Below are the code and all the weights of a small trained network. Each question names an input and a target symbol and asks about switching units off, where a switched-off unit gives its printed mean instead of its output.

import numpy as np


def w(rows, s, z=0):
    codes = np.array(rows[::2]) - 128.0
    scale = np.full(codes.shape[1], s)
    scale[-1] = z or s
    return codes * scale


def f(y):
    return y / 2 * (1 + np.tanh(0.7978845608 * (y + 0.044715 * y**3)))


def softmax(a):
    e = np.exp(a - a.max(-1, keepdims=True))
    return e / e.sum(-1, keepdims=True)


def log_softmax(a):
    a = a - a.max(-1, keepdims=True)
    return a - np.log(np.exp(a).sum(-1, keepdims=True))


def net(x, mask):
    ids = ['αβεηθλμπψω'.index(c) for c in x.split()]
    T = len(ids)
    res = E[ids] + P[:T]
    u = 0
    for l in range(2):
        r = res
        for j in range(2):
            rows = slice(2 * j, 2 * j + 2)
            q, k, v = (r @ M[l][rows].T for M in (Q, K, V))
            z = softmax(np.where(np.tri(T) > 0, q @ k.T / 2**0.5, -1e9)) @ v
            o = O[l][rows]
            res = res + np.where(mask[u + j], z, o[:, -1]) @ o[:, :-1]
        u += 2
        y = f(res @ A[l][:, :-1].T + A[l][:, -1])
        res = res + np.where(mask[u : u + 12], y, B[l][:, -1]) @ B[l][:, :-1]
        u += 12
    return log_softmax(res[-1] @ U[:, :-1].T + U[:, -1])


Q, K, V, O, A, B = {}, {}, {}, {}, {}, {}
E = w([
[120,242,224],'α',
[232,66,182],'β',
[78,60,106],'ε',
[105,98,43],'η',
[221,255,206],'θ',
[173,103,239],'λ',
[14,162,51],'μ',
[45,172,182],'π',
[163,26,114],'ψ',
[77,60,106],'ω',
],0.012)
P = w([
[197,202,103],'0',
[95,91,236],'1',
[75,66,254],'2',
[158,184,68],'3',
[190,218,16],'4',
[149,146,151],'5',
[123,105,213],'6',
[170,186,79],'7',
[180,190,73],'8',
],0.0067)
Q[0] = w([
[168,184,145],'L0H0',
[15,3,152],'L0H0',
[135,255,116],'L0H1',
[77,123,106],'L0H1',
],0.0081)
K[0] = w([
[70,190,122],'L0H0',
[154,205,85],'L0H0',
[70,178,179],'L0H1',
[20,78,2],'L0H1',
],0.012)
V[0] = w([
[39,235,119],'L0H0',
[140,77,161],'L0H0',
[130,100,254],'L0H1',
[225,113,203],'L0H1',
],0.011)
O[0] = w([
[134,182,187,152],'L0H0',
[253,129,246,109],'L0H0',
[204,251,10,35],'L0H1',
[213,116,31,5],'L0H1',
],0.0061,0.0031)
A[0] = w([
[246,195,218,129],'L0N0',
[216,165,172,154],'L0N1',
[24,154,62,181],'L0N2',
[42,76,170,193],'L0N3',
[87,90,120,95],'L0N4',
[178,1,204,136],'L0N5',
[91,76,84,78],'L0N6',
[90,89,86,155],'L0N7',
[169,9,67,171],'L0N8',
[92,171,99,184],'L0N9',
[83,207,205,253],'L0N10',
[245,147,235,114],'L0N11',
],0.0096,0.0058)
B[0] = w([
[66,74,110,163],'L0N0',
[56,125,154,151],'L0N1',
[111,153,82,206],'L0N2',
[211,172,30,244],'L0N3',
[119,85,56,150],'L0N4',
[145,149,105,165],'L0N5',
[149,1,94,142],'L0N6',
[188,110,4,165],'L0N7',
[155,40,212,179],'L0N8',
[191,140,96,157],'L0N9',
[72,206,145,210],'L0N10',
[2,1,86,151],'L0N11',
],0.0069,0.011)
Q[1] = w([
[133,124,84],'L1H0',
[145,140,255],'L1H0',
[191,172,117],'L1H1',
[157,186,104],'L1H1',
],0.0078)
K[1] = w([
[76,65,83],'L1H0',
[1,123,193],'L1H0',
[70,66,165],'L1H1',
[127,184,112],'L1H1',
],0.0083)
V[1] = w([
[113,150,169],'L1H0',
[138,73,88],'L1H0',
[201,219,132],'L1H1',
[2,136,188],'L1H1',
],0.0073)
O[1] = w([
[219,203,62,22],'L1H0',
[137,225,207,253],'L1H0',
[254,135,111,77],'L1H1',
[55,90,212,79],'L1H1',
],0.0062,0.0046)
A[1] = w([
[186,146,84,194],'L1N0',
[213,136,137,229],'L1N1',
[145,185,127,99],'L1N2',
[119,56,76,102],'L1N3',
[142,143,104,102],'L1N4',
[169,63,100,160],'L1N5',
[113,149,202,219],'L1N6',
[175,120,100,142],'L1N7',
[141,194,144,254],'L1N8',
[132,6,112,132],'L1N9',
[75,124,101,170],'L1N10',
[118,112,87,152],'L1N11',
],0.016,0.0071)
B[1] = w([
[150,155,141,221],'L1N0',
[245,214,141,168],'L1N1',
[197,94,78,160],'L1N2',
[115,61,103,230],'L1N3',
[114,108,81,147],'L1N4',
[172,41,130,217],'L1N5',
[136,19,167,155],'L1N6',
[170,142,89,167],'L1N7',
[166,180,178,217],'L1N8',
[148,126,169,255],'L1N9',
[65,177,92,252],'L1N10',
[177,118,163,210],'L1N11',
],0.011,0.0094)
U = w([
[81,151,193,178],'α',
[122,63,169,34],'β',
[159,137,150,191],'ε',
[126,80,31,149],'η',
[65,102,64,16],'θ',
[87,94,174,203],'λ',
[106,177,87,112],'μ',
[140,175,252,254],'π',
[172,97,201,36],'ψ',
[140,129,153,43],'ω',
],0.011,0.0061)

Each question gives the input, a string of symbols that net reads in full, and the target symbol t.
The units are the heads (2 rows each of Q, K, V and O) and the neurons (one row each of A and B). Each row of codes is followed by its name. A weight is (code - 128) times the scale printed after its matrix; where a second scale follows, it is the last column's (O, A, B and U).
mask holds one flag per unit, layer by layer, with each layer's heads first. A switched-off unit (its flag False) gives its mean, the last column of its rows in O or B, instead of its output. The means were averaged over made-up inputs and are rounded, as every weight is.
A unit's drop is (log p(t) with every unit on - log p(t) with that unit switched off) / (log p(t) with every unit on - log p(t) with every unit switched off).
unit that matters most: the unit with the biggest drop
k most important neurons: the k neurons with the biggest drops, biggest first
top k neurons in layer l: the k neurons of layer l with the biggest drops, biggest first
drop of u: that unit's drop, to one decimal
input η θ ε η η η ε, target η: unit that matters most : L0N3
input ψ ε η η λ, target λ: top 2 neurons in layer 0 : [L0N3 L0N11]
input λ β η, target λ: 3 most important neurons : [L0N11 L0N3 L0N0]
input λ μ β μ η ψ π μ, target μ: top 2 neurons in layer 0 : [L0N3 L0N2]
input π ψ ω, target π: top 3 neurons in layer 0 : [L0N11 L0N0 L0N3]
input β α η η η η ψ, target ψ: top 2 neurons in layer 0 : [L0N8 L0N10]
input ε η η, target ε: top 2 neurons in layer 1 : [L1N1 L1N0]
input π ψ ψ η, target ψ: top 2 neurons in layer 0 : [L0N10 L0N8]
input ε ε η, target ε: 4 most important neurons : [L0N11 L0N0 L1N1 L0N1]
input ε η ε, target ε: top 3 neurons in layer 0 : [L0N11 L0N3 L0N0]
input η μ ε ψ η ε ε, target η: top 2 neurons in layer 1 : [L1N8 L1N3]
input η ε η, target η: 2 most important neurons : [L0N3 L1N8]
input η ε α, target α: top 2 neurons in layer 0 : [L0N11 L0N0]
input μ η ε, target μ: unit that matters most : L0N3
input λ β ε η ε ψ, target ψ: 2 most important neurons : [L0N8 L1N9]
input π ε η, target π: top 2 neurons in layer 0 : [L0N11 L0N0]
input μ λ η, target μ: top 3 neurons in layer 0 : [L0N3 L0N8 L0N11]
input ψ μ η η η μ ω, target η: drop of L0N4 : 0.4
input ψ β η η π, target π: drop of L1N8 : 1.0
input η η μ ε η, target μ: most important neuron : [L1N5]
input ψ π ω, target ψ: drop of L1N3 : 0.0
